Below are the code and all the weights of a small trained network. Each question names an input and a target symbol and asks about switching units off, where a switched-off unit gives its printed mean instead of its output.

import numpy as np


def w(rows, s, z=0):
    codes = np.array(rows[::2]) - 128.0
    scale = np.full(codes.shape[1], s)
    scale[-1] = z or s
    return codes * scale


def norm(h):
    return h / np.sqrt((h * h).mean(-1, keepdims=True) + 1e-5)


def f(y):
    return y / 2 * (1 + np.tanh(0.7978845608 * (y + 0.044715 * y**3)))


def softmax(a):
    e = np.exp(a - a.max(-1, keepdims=True))
    return e / e.sum(-1, keepdims=True)


def log_softmax(a):
    a = a - a.max(-1, keepdims=True)
    return a - np.log(np.exp(a).sum(-1, keepdims=True))


def net(x, mask):
    ids = ['αβδεζλξστφψω'.index(c) for c in x.split()]
    T = len(ids)
    res = E[ids] + P[:T]
    u = 0
    for l in range(2):
        q, k, v = (norm(res) @ M[l].T for M in (Q, K, V))
        z = softmax(np.where(np.tri(T) > 0, q @ k.T / 2**0.5, -1e9)) @ v
        res = res + np.where(mask[u], z, O[l][:, -1]) @ O[l][:, :-1]
        u += 1
        y = f(norm(res) @ A[l][:, :-1].T + A[l][:, -1])
        res = res + np.where(mask[u : u + 12], y, B[l][:, -1]) @ B[l][:, :-1]
        u += 12
    return log_softmax(norm(res)[-1] @ U[:, :-1].T + U[:, -1])


Q, K, V, O, A, B = {}, {}, {}, {}, {}, {}
E = w([
[165,112,208,135,238,113,100,148],'α',
[129,159,174,149,198,117,89,129],'β',
[166,111,154,136,131,174,241,134],'δ',
[144,106,13,190,101,89,216,30],'ε',
[92,86,147,80,78,161,254,113],'ζ',
[186,72,100,188,183,99,198,107],'λ',
[171,77,56,144,92,134,223,97],'ξ',
[67,62,70,70,135,35,95,70],'σ',
[239,135,135,143,164,145,226,139],'τ',
[219,138,220,174,210,141,199,165],'φ',
[208,110,104,119,197,98,124,133],'ψ',
[227,148,74,156,120,157,226,110],'ω',
],0.0057)
P = w([
[109,190,148,134,113,19,79,139],'0',
[133,174,90,202,209,219,174,90],'1',
[183,99,197,93,149,78,194,235],'2',
[80,184,123,175,169,250,140,181],'3',
[189,90,197,98,170,64,186,229],'4',
[74,135,129,228,143,254,117,216],'5',
[169,81,196,80,173,54,193,214],'6',
],0.005)
Q[0] = w([
[137,45,137,98,237,3,242,211],'L0H1',
[192,160,144,164,123,126,240,83],'L0H1',
],0.0052)
K[0] = w([
[120,253,134,129,72,30,134,114],'L0H1',
[118,158,118,180,129,138,146,198],'L0H1',
],0.0063)
V[0] = w([
[38,122,171,134,62,142,174,135],'L0H1',
[35,47,50,2,139,128,88,143],'L0H1',
],0.0042)
O[0] = w([
[88,243,80,187,182,61,152,255,49],'L0H1',
[162,85,128,206,48,117,148,165,3],'L0H1',
],0.006,0.0014)
A[0] = w([
[76,118,100,215,78,164,61,114,63],'L0N1',
[138,178,123,158,130,160,45,102,222],'L0N2',
[76,186,77,204,182,247,161,77,125],'L0N3',
[98,192,72,160,106,83,101,238,4],'L0N4',
[146,110,148,75,211,84,174,245,101],'L0N5',
[122,99,198,78,35,141,210,174,151],'L0N6',
[149,91,31,244,90,205,121,157,112],'L0N7',
[203,215,198,111,153,120,163,105,109],'L0N8',
[68,49,118,134,218,142,93,67,117],'L0N9',
[255,209,106,216,117,92,108,158,118],'L0N10',
[142,129,67,125,145,70,228,112,173],'L0N11',
[107,142,177,117,187,124,43,189,131],'L0N12',
],0.0052,0.0024)
B[0] = w([
[113,156,161,34,183,109,148,119,140],'L0N1',
[128,43,84,167,78,160,135,141,133],'L0N2',
[153,73,50,208,131,255,127,127,248],'L0N3',
[186,89,184,176,99,101,152,104,116],'L0N4',
[97,182,125,152,78,160,112,145,244],'L0N5',
[141,110,93,191,157,95,100,132,175],'L0N6',
[82,213,150,96,125,163,105,124,201],'L0N7',
[62,73,111,93,101,80,118,115,174],'L0N8',
[193,173,117,179,86,189,224,159,205],'L0N9',
[108,59,122,144,109,86,225,124,140],'L0N10',
[139,140,167,78,120,170,81,230,253],'L0N11',
[163,67,123,139,104,163,168,183,150],'L0N12',
],0.0054,0.0041)
Q[1] = w([
[77,195,55,255,101,175,89,50],'L1H1',
[198,157,141,102,138,145,112,164],'L1H1',
],0.0081)
K[1] = w([
[113,172,79,82,78,227,250,254],'L1H1',
[143,161,122,63,48,29,56,107],'L1H1',
],0.0049)
V[1] = w([
[106,160,1,136,96,100,113,108],'L1H1',
[55,52,153,145,90,92,27,157],'L1H1',
],0.0051)
O[1] = w([
[69,88,79,92,165,128,246,148,248],'L1H1',
[97,90,99,128,93,254,122,120,44],'L1H1',
],0.0083,0.00012)
A[1] = w([
[125,22,38,209,148,125,221,101,54],'L1N1',
[34,146,166,146,119,133,100,62,195],'L1N2',
[169,179,143,192,206,233,186,127,55],'L1N3',
[97,57,153,97,111,81,95,97,165],'L1N4',
[96,13,82,120,205,133,222,143,157],'L1N5',
[44,100,162,72,73,107,98,127,113],'L1N6',
[150,104,114,183,41,237,17,85,3],'L1N7',
[185,77,232,87,98,190,88,2,156],'L1N8',
[145,31,58,228,96,225,177,111,127],'L1N9',
[176,175,163,110,168,36,147,154,101],'L1N10',
[99,87,83,211,84,103,91,194,96],'L1N11',
[135,56,233,118,110,200,121,200,250],'L1N12',
],0.0062,0.0018)
B[1] = w([
[150,37,177,182,171,142,68,202,202],'L1N1',
[133,173,147,84,213,112,129,235,123],'L1N2',
[141,86,44,154,101,164,131,68,219],'L1N3',
[186,137,92,193,146,151,233,93,129],'L1N4',
[104,115,158,195,153,76,16,80,206],'L1N5',
[253,128,122,133,151,172,110,196,141],'L1N6',
[23,236,68,189,161,20,177,57,175],'L1N7',
[40,36,130,152,70,179,133,176,148],'L1N8',
[236,188,172,163,254,212,133,167,254],'L1N9',
[98,130,125,185,103,236,138,90,148],'L1N10',
[182,108,181,141,118,209,212,38,151],'L1N11',
[156,133,19,88,131,58,121,65,212],'L1N12',
],0.005,0.0084)
U = w([
[84,159,114,184,59,68,25,89,221],'α',
[57,151,27,137,125,199,164,68,80],'β',
[90,242,141,85,192,129,115,212,100],'δ',
[50,45,116,141,180,39,128,170,141],'ε',
[142,128,160,188,34,101,192,209,106],'ζ',
[201,202,223,136,120,48,102,74,76],'λ',
[213,118,44,59,96,64,110,138,123],'ξ',
[216,86,136,180,205,178,114,138,172],'σ',
[119,85,204,43,105,207,168,74,82],'τ',
[127,121,211,98,67,174,1,132,108],'φ',
[97,7,119,121,46,146,148,103,129],'ψ',
[119,135,166,47,230,76,163,17,8],'ω',
],0.0082,0.0014)

Each question gives the input, a string of symbols that net reads in full, and the target symbol t.
The units are the heads (2 rows each of Q, K, V and O) and the neurons (one row each of A and B). Each row of codes is followed by its name. A weight is (code - 128) times the scale printed after its matrix; where a second scale follows, it is the last column's (O, A, B and U).
mask holds one flag per unit, layer by layer, with each layer's heads first. A switched-off unit (its flag False) gives its mean, the last column of its rows in O or B, instead of its output. The means were averaged over made-up inputs and are rounded, as every weight is.
A unit's drop is (log p(t) with every unit on - log p(t) with that unit switched off) / (log p(t) with every unit on - log p(t) with every unit switched off).
The circuit of an input: a set's keep is (log p(t) with only the set's units on - log p(t) with every unit switched off) / (log p(t) with every unit on - log p(t) with every unit switched off). Starting from the 12 units with the biggest drops (on a tie, the unit counted first), units are removed one at a time, each time the one whose removal leaves the highest keep (on an exact tie, the one counted first), for as long as the keep stays at least 0.8.
units of the circuit, in order: the units of the circuit, biggest drop first
k most important neurons: the k neurons with the biggest drops, biggest first
top k neurons in layer l: the k neurons of layer l with the biggest drops, biggest first
input β σ σ δ ε, target β: top neuron in layer 0 : [L0N11]
input ε φ σ ξ ζ, target ε: units of the circuit, in order : [L1H1, L1N9, L1N5]
input ζ σ σ ω β, target ζ: top 2 neurons in layer 0 : [L0N3, L0N5]
input λ ξ β σ σ ω δ, target λ: 2 most important neurons : [L0N9, L0N12]
input ξ λ σ σ σ σ β, target ξ: top 3 neurons in layer 0 : [L0N12, L0N11, L0N3]
input ξ ε ω σ σ ε ξ, target ξ: units of the circuit, in order : [L0N11, L0N3, L1N9, L1N12]
input ε λ ζ δ ξ, target ε: units of the circuit, in order : [L1H1, L1N9, L1N5]
input ξ σ δ, target ξ: units of the circuit, in order : [L0N3, L1N12, L1N9]
input λ σ ε, target λ: units of the circuit, in order : [L0N9, L1H1, L0H1, L0N3]
input ξ σ τ τ σ β φ, target ξ: top 2 neurons in layer 0 : [L0N11, L0N5]
input ξ ψ ψ, target ξ: top 2 neurons in layer 0 : [L0N11, L0N9]
input ξ σ ξ λ φ σ, target β: 3 most important neurons : [L0N9, L0N7, L0N1]
input ξ ξ β σ τ, target ξ: 2 most important neurons : [L0N11, L0N9]
input α σ σ, target α: 2 most important neurons : [L1N7, L0N3]
input ξ σ ξ, target ξ: 2 most important neurons : [L0N11, L0N3]
input ε ξ σ ε σ λ τ, target ε: most important neuron : [L1N9]
input σ ξ τ σ ω σ, target δ: 2 most important neurons : [L0N7, L0N1]
input ξ φ ε, target ξ: 2 most important neurons : [L0N11, L0N9]
input ω α ξ σ ε σ ξ, target ω: 2 most important neurons : [L0N3, L1N9]
input ψ δ ξ ζ σ σ ξ, target ψ: 3 most important neurons : [L0N3, L1N8, L1N9]
input ζ σ ω σ ε, target ζ: top neuron in layer 0 : [L0N11]
input ξ ε ω φ ω ψ δ, target ξ: top 4 neurons in layer 0 : [L0N11, L0N9, L0N3, L0N7]
input ω ξ ω ω β, target ω: top 3 neurons in layer 0 : [L0N12, L0N8, L0N3]
input ε ε σ ξ σ, target ε: top 2 neurons in layer 0 : [L0N9, L0N5]
